Here is a tiny trained network, its code and every weight. The questions are about switching its units off for an input and a class, where a switched-off unit gives its printed mean instead of its output.

import numpy as np


def w(rows, s, z=0):
    codes = np.array(rows[::2]) - 128.0
    scale = np.full(codes.shape[1], s)
    scale[-1] = z or s
    return codes * scale


def norm(h):
    return h / np.sqrt((h * h).mean(-1, keepdims=True) + 1e-5)


def f(y):
    return y / 2 * (1 + np.tanh(0.7978845608 * (y + 0.044715 * y**3)))


def log_softmax(a):
    a = a - a.max(-1, keepdims=True)
    return a - np.log(np.exp(a).sum(-1, keepdims=True))


def net(x, mask):
    res = np.array(x, float).reshape(1, 8) / 4 @ E
    u = 0
    for l in range(4):
        y = f(norm(res) @ A[l][:, :-1].T + A[l][:, -1])
        res = res + np.where(mask[u : u + 4], y, B[l][:, -1]) @ B[l][:, :-1]
        u += 4
    return log_softmax(norm(res)[-1] @ U[:, :-1].T + U[:, -1])


A, B = {}, {}
E = w([
[145,124,125,124,47,128,115,121,115],'x0',
[160,84,125,94,125,158,148,91,167],'x1',
[210,161,154,144,89,146,155,134,93],'x2',
[117,177,161,181,118,101,123,100,95],'x3',
[175,140,133,113,156,122,106,124,187],'x4',
[171,115,131,143,150,123,150,173,122],'x5',
[120,92,112,147,130,12,105,137,88],'x6',
[132,150,95,51,110,94,79,153,115],'x7',
],0.011)
A[0] = w([
[177,55,147,153,149,173,183,147,172,21],'L0N0',
[61,80,213,182,99,92,194,68,136,77],'L0N1',
[232,152,177,245,206,219,200,100,147,223],'L0N2',
[125,211,195,122,12,253,124,138,73,5],'L0N3',
],0.0055,0.0016)
B[0] = w([
[72,129,71,35,60,123,78,118,173,165],'L0N0',
[33,154,162,77,243,61,119,146,91,161],'L0N1',
[66,93,91,142,105,49,182,199,254,253],'L0N2',
[127,194,181,143,23,138,185,93,95,192],'L0N3',
],0.0085,0.0054)
A[1] = w([
[143,194,196,158,15,154,126,77,86,71],'L1N0',
[78,8,81,52,102,153,155,85,67,31],'L1N1',
[37,149,76,1,166,179,64,181,124,107],'L1N2',
[210,48,179,142,197,70,58,41,222,2],'L1N3',
],0.0062,0.0026)
B[1] = w([
[186,167,124,131,92,161,213,97,63,208],'L1N0',
[145,24,84,140,60,50,254,192,211,175],'L1N1',
[152,138,244,196,107,241,103,134,149,254],'L1N2',
[114,189,146,141,114,87,187,35,93,158],'L1N3',
],0.0094,0.0039)
A[2] = w([
[118,141,129,89,127,100,140,33,116,223],'L2N0',
[68,152,126,182,131,93,159,180,70,227],'L2N1',
[144,148,84,5,108,169,110,78,151,3],'L2N2',
[201,115,178,121,100,41,113,156,102,2],'L2N3',
],0.011,0.0012)
B[2] = w([
[127,128,128,206,51,129,254,82,187,169],'L2N0',
[192,192,138,247,181,167,92,82,131,253],'L2N1',
[64,107,87,187,163,102,91,4,72,193],'L2N2',
[147,106,138,24,20,122,65,178,28,215],'L2N3',
],0.0091,0.0058)
A[3] = w([
[126,118,104,51,120,56,43,164,59,104],'L3N0',
[71,68,64,53,119,141,182,151,231,67],'L3N1',
[162,254,42,106,20,134,128,127,126,8],'L3N2',
[122,187,52,235,95,106,196,163,98,138],'L3N3',
],0.0066,0.0013)
B[3] = w([
[121,91,2,20,163,101,152,130,173,183],'L3N0',
[194,75,191,144,216,125,233,218,214,253],'L3N1',
[38,146,181,47,165,146,205,166,97,218],'L3N2',
[93,74,113,108,213,115,107,37,91,233],'L3N3',
],0.0096,0.0047)
U = w([
[144,147,162,118,154,203,43,144,143,5],'0',
[145,94,78,39,145,66,81,181,110,78],'1',
[85,162,128,251,194,83,129,65,123,186],'2',
[125,89,167,113,158,125,190,166,233,195],'3',
[128,187,170,80,76,119,183,83,55,124],'4',
],0.013,0.0031)

Each question gives the input, the list of numbers given to net, and the class t.
The units are the neurons (one row each of A and B). Each row of codes is followed by its name. A weight is (code - 128) times the scale printed after its matrix; where a second scale follows, it is the last column's (A, B and U).
mask holds one flag per neuron, layer by layer. A switched-off neuron (its flag False) gives its mean, the last column of its row in B, instead of its output. The means were averaged over made-up inputs and are rounded, as every weight is.
A unit's drop is (log p(t) with every unit on - log p(t) with that unit switched off) / (log p(t) with every unit on - log p(t) with every unit switched off).
The circuit of an input: a set's keep is (log p(t) with only the set's units on - log p(t) with every unit switched off) / (log p(t) with every unit on - log p(t) with every unit switched off). Starting from the 12 units with the biggest drops (on a tie, the unit counted first), units are removed one at a time, each time the one whose removal leaves the highest keep (on an exact tie, the one counted first), for as long as the keep stays at least 0.8.
circuit, biggest first: the units of the circuit, biggest drop first
k most important neurons: the k neurons with the biggest drops, biggest first
k most important neurons of layer l: the k neurons of layer l with the biggest drops, biggest first
drop of u: that unit's drop, to one decimal
input [-3,7,6,-8,6,-3,6,6], class 4: 4 most important neurons -> (L1N3; L0N2; L2N0; L2N2)
input [2,-6,-3,5,7,1,5,3], class 1: circuit, biggest first -> (L2N3)
input [2,-6,-1,-6,2,-5,-6,-3], class 4: circuit, biggest first -> (L0N3; L3N1)
input [-2,6,-1,-2,8,-5,-8,6], class 2: 3 most important neurons -> (L2N2; L2N3; L1N3)
input [-7,4,4,6,3,-8,-4,-3], class 3: 3 most important neurons -> (L0N2; L2N1; L2N2)
input [-7,-4,-8,-3,-4,-4,6,7], class 2: 2 most important neurons -> (L2N3; L1N2)
input [1,7,5,-2,6,-2,2,7], class 4: 4 most important neurons -> (L1N3; L2N0; L2N3; L0N2)
input [7,8,-1,-2,8,2,6,4], class 4: circuit, biggest first -> (L1N3; L2N0; L2N3)
input [7,-1,-1,-3,3,1,1,-2], class 1: 2 most important neurons -> (L0N3; L0N2)
input [3,-2,-3,7,6,0,3,3], class 4: 4 most important neurons -> (L2N0; L2N3; L0N2; L1N3)
input [3,-8,7,6,2,8,6,-2], class 4: 2 most important neurons -> (L2N3; L2N1)
input [1,-3,-4,-7,0,7,-6,6], class 0: 2 most important neurons -> (L1N2; L0N2)
input [-8,-2,-2,-3,-5,-4,-5,3], class 0: 3 most important neurons -> (L1N2; L0N2; L3N1)
input [8,7,5,-1,6,5,6,-3], class 1: 2 most important neurons of layer 2 -> (L2N3; L2N1)
input [-1,3,-4,1,8,-1,-4,5], class 2: 2 most important neurons of layer 2 -> (L2N2; L2N3)
input [-2,2,-2,-4,6,0,-2,1], class 2: 3 most important neurons -> (L2N2; L1N3; L0N2)
input [-4,-6,-7,0,1,-8,-7,2], class 0: most important neuron of layer 0 -> (L0N2)
input [1,0,-7,-2,6,3,-6,3], class 0: 2 most important neurons of layer 1 -> (L1N2; L1N1)
input [1,8,-7,1,7,-8,-5,8], class 2: drop of L1N2 -> -0.1
input [-1,2,0,-4,8,-8,1,0], class 2: drop of L2N2 -> 0.1
input [-1,-4,2,5,4,7,0,7], class 1: drop of L3N0 -> 0.2
